Here is a tiny trained network, its code and every weight. The questions are about switching its units off for an input and a class, where a switched-off unit gives its printed mean instead of its output.

import numpy as np


def w(rows, s, z=0):
    codes = np.array(rows[::2]) - 128.0
    scale = np.full(codes.shape[1], s)
    scale[-1] = z or s
    return codes * scale


def f(y):
    return np.maximum(y, 0)


def log_softmax(a):
    a = a - a.max(-1, keepdims=True)
    return a - np.log(np.exp(a).sum(-1, keepdims=True))


def net(x, mask):
    res = np.array(x, float).reshape(1, 7) / 4 @ E
    y = f(res @ A[0][:, :-1].T + A[0][:, -1])
    res = res + np.where(mask, y, B[0][:, -1]) @ B[0][:, :-1]
    return log_softmax(res[-1] @ U[:, :-1].T + U[:, -1])


A, B = {}, {}
E = w([
[146,221,108,155,156,192,117,178,63],'x0',
[187,123,76,166,67,110,26,202,154],'x1',
[137,224,147,143,243,108,188,197,197],'x2',
[161,135,70,204,159,223,54,2,180],'x3',
[19,143,244,156,156,94,111,106,110],'x4',
[100,148,9,129,89,32,45,107,214],'x5',
[193,148,42,48,98,160,182,86,201],'x6',
],0.0071)
A[0] = w([
[146,83,151,175,91,101,57,225,90,141],'N0',
[180,94,26,103,60,96,118,120,202,119],'N1',
[181,108,52,103,105,102,129,109,214,162],'N2',
[175,151,118,145,148,202,132,111,130,133],'N3',
[149,166,55,166,130,134,65,156,95,166],'N4',
[139,183,37,177,89,147,63,144,90,176],'N5',
[80,88,158,145,99,101,128,108,69,137],'N6',
[84,172,171,201,246,106,120,112,154,176],'N7',
[72,103,201,137,129,121,128,118,55,146],'N8',
[170,160,135,147,138,130,153,178,86,113],'N9',
[136,176,139,84,169,126,197,205,90,139],'N10',
[196,154,112,157,133,248,121,117,122,137],'N11',
[143,182,139,101,166,98,201,212,101,119],'N12',
[163,57,149,113,120,198,183,90,49,128],'N13',
[147,172,148,84,176,121,206,218,99,129],'N14',
[83,85,182,127,116,127,108,119,30,176],'N15',
[78,156,163,194,223,96,125,124,153,152],'N16',
[186,153,114,115,142,155,152,147,167,1],'N17',
[136,160,64,158,110,118,66,144,100,73],'N18',
[116,169,177,144,144,155,131,126,117,103],'N19',
[205,149,109,165,138,231,114,105,111,168],'N20',
[191,157,101,159,138,204,115,108,117,136],'N21',
],0.011,0.0041)
B[0] = w([
[151,21,192,153,93,42,52,145,69,203],'N0',
[221,125,38,108,95,47,10,17,161,246],'N1',
[201,143,71,141,119,48,91,24,130,231],'N2',
[142,123,142,173,179,136,149,111,58,182],'N3',
[92,149,96,81,163,204,88,199,126,196],'N4',
[63,177,57,76,229,169,160,173,135,212],'N5',
[48,138,100,161,116,62,133,98,152,183],'N6',
[196,68,153,175,246,78,145,81,2,236],'N7',
[48,75,73,142,113,67,127,115,199,209],'N8',
[109,143,106,151,196,121,126,137,105,166],'N9',
[63,181,102,194,210,157,174,141,67,205],'N10',
[218,203,205,201,236,176,195,55,52,206],'N11',
[68,193,129,127,233,201,209,168,82,205],'N12',
[187,20,218,15,172,157,90,146,84,196],'N13',
[65,199,91,177,220,160,169,155,66,213],'N14',
[36,78,98,149,128,61,128,94,199,204],'N15',
[207,108,156,202,173,120,153,78,25,218],'N16',
[66,97,100,153,135,100,155,124,119,157],'N17',
[91,127,33,108,194,152,149,197,102,178],'N18',
[142,85,101,181,113,89,120,66,124,170],'N19',
[218,183,199,125,217,223,193,113,71,210],'N20',
[184,183,153,110,183,189,169,172,94,193],'N21',
],0.0087,0.014)
U = w([
[103,101,186,68,89,163,121,130,193,108],'0',
[161,187,177,147,157,182,183,136,82,141],'1',
[155,107,191,153,29,102,82,149,151,78],'2',
[176,92,137,124,135,104,95,115,89,160],'3',
[66,153,73,156,128,119,152,125,145,116],'4',
[217,221,170,152,10,227,166,211,234,8],'5',
[108,158,136,109,149,194,137,208,110,144],'6',
[175,195,67,100,96,127,96,102,192,112],'7',
],0.014)

Each question gives the input, the list of numbers given to net, and the class t.
The units are the neurons (one row each of A and B). Each row of codes is followed by its name. A weight is (code - 128) times the scale printed after its matrix; where a second scale follows, it is the last column's (A, B and U).
mask holds one flag per neuron, in row order. A switched-off neuron (its flag False) gives its mean, the last column of its row in B, instead of its output. The means were averaged over made-up inputs and are rounded, as every weight is.
A unit's drop is (log p(t) with every unit on - log p(t) with that unit switched off) / (log p(t) with every unit on - log p(t) with every unit switched off).
The circuit of an input: a set's keep is (log p(t) with only the set's units on - log p(t) with every unit switched off) / (log p(t) with every unit on - log p(t) with every unit switched off). Starting from the 12 units with the biggest drops (on a tie, the unit counted first), units are removed one at a time, each time the one whose removal leaves the highest keep (on an exact tie, the one counted first), for as long as the keep stays at least 0.8.
circuit, biggest first: the units of the circuit, biggest drop first
most important unit: the unit with the biggest drop
k most important neurons: the k neurons with the biggest drops, biggest first
drop of u: that unit's drop, to one decimal
input [-6,-6,4,-6,3,-5,-2], class 4: circuit, biggest first -> (N8)
input [6,0,-7,7,-2,8,-5], class 6: circuit, biggest first -> (N5 N4)
input [0,-1,5,1,-1,6,-4], class 3: 2 most important neurons -> (N20 N11)
input [7,-7,-1,-2,1,2,-2], class 4: circuit, biggest first -> (N20 N11)
input [0,8,6,-5,8,0,-7], class 3: 2 most important neurons -> (N0 N7)
input [-3,-3,0,1,7,-4,-3], class 3: 2 most important neurons -> (N7 N16)
input [1,-5,2,0,7,1,-2], class 3: 3 most important neurons -> (N7 N16 N5)
input [6,-6,-1,-3,5,-6,-7], class 4: 2 most important neurons -> (N8 N15)
input [8,2,5,-5,-6,7,5], class 4: 2 most important neurons -> (N1 N2)
input [2,-5,1,-6,6,0,3], class 4: 3 most important neurons -> (N8 N20 N11)
input [3,-8,3,2,7,2,-4], class 3: 3 most important neurons -> (N7 N16 N8)
input [5,8,-4,5,1,3,2], class 1: 3 most important neurons -> (N20 N11 N21)
input [1,-5,1,-6,-3,-2,-8], class 4: 2 most important neurons -> (N8 N15)
input [-5,3,-7,1,1,0,-6], class 2: most important unit -> N0
input [7,5,-5,2,-6,1,4], class 1: 2 most important neurons -> (N11 N20)
input [2,8,2,-8,2,-8,2], class 6: drop of N16 -> 0.2
input [2,-1,-8,-1,-1,1,-5], class 4: drop of N7 -> 0.2
input [4,2,-7,-8,2,0,0], class 4: drop of N20 -> 0.0
input [-3,3,-7,-6,-1,2,-2], class 2: drop of N7 -> 0.1
input [-7,2,3,4,7,-3,3], class 3: circuit, biggest first -> (N12)
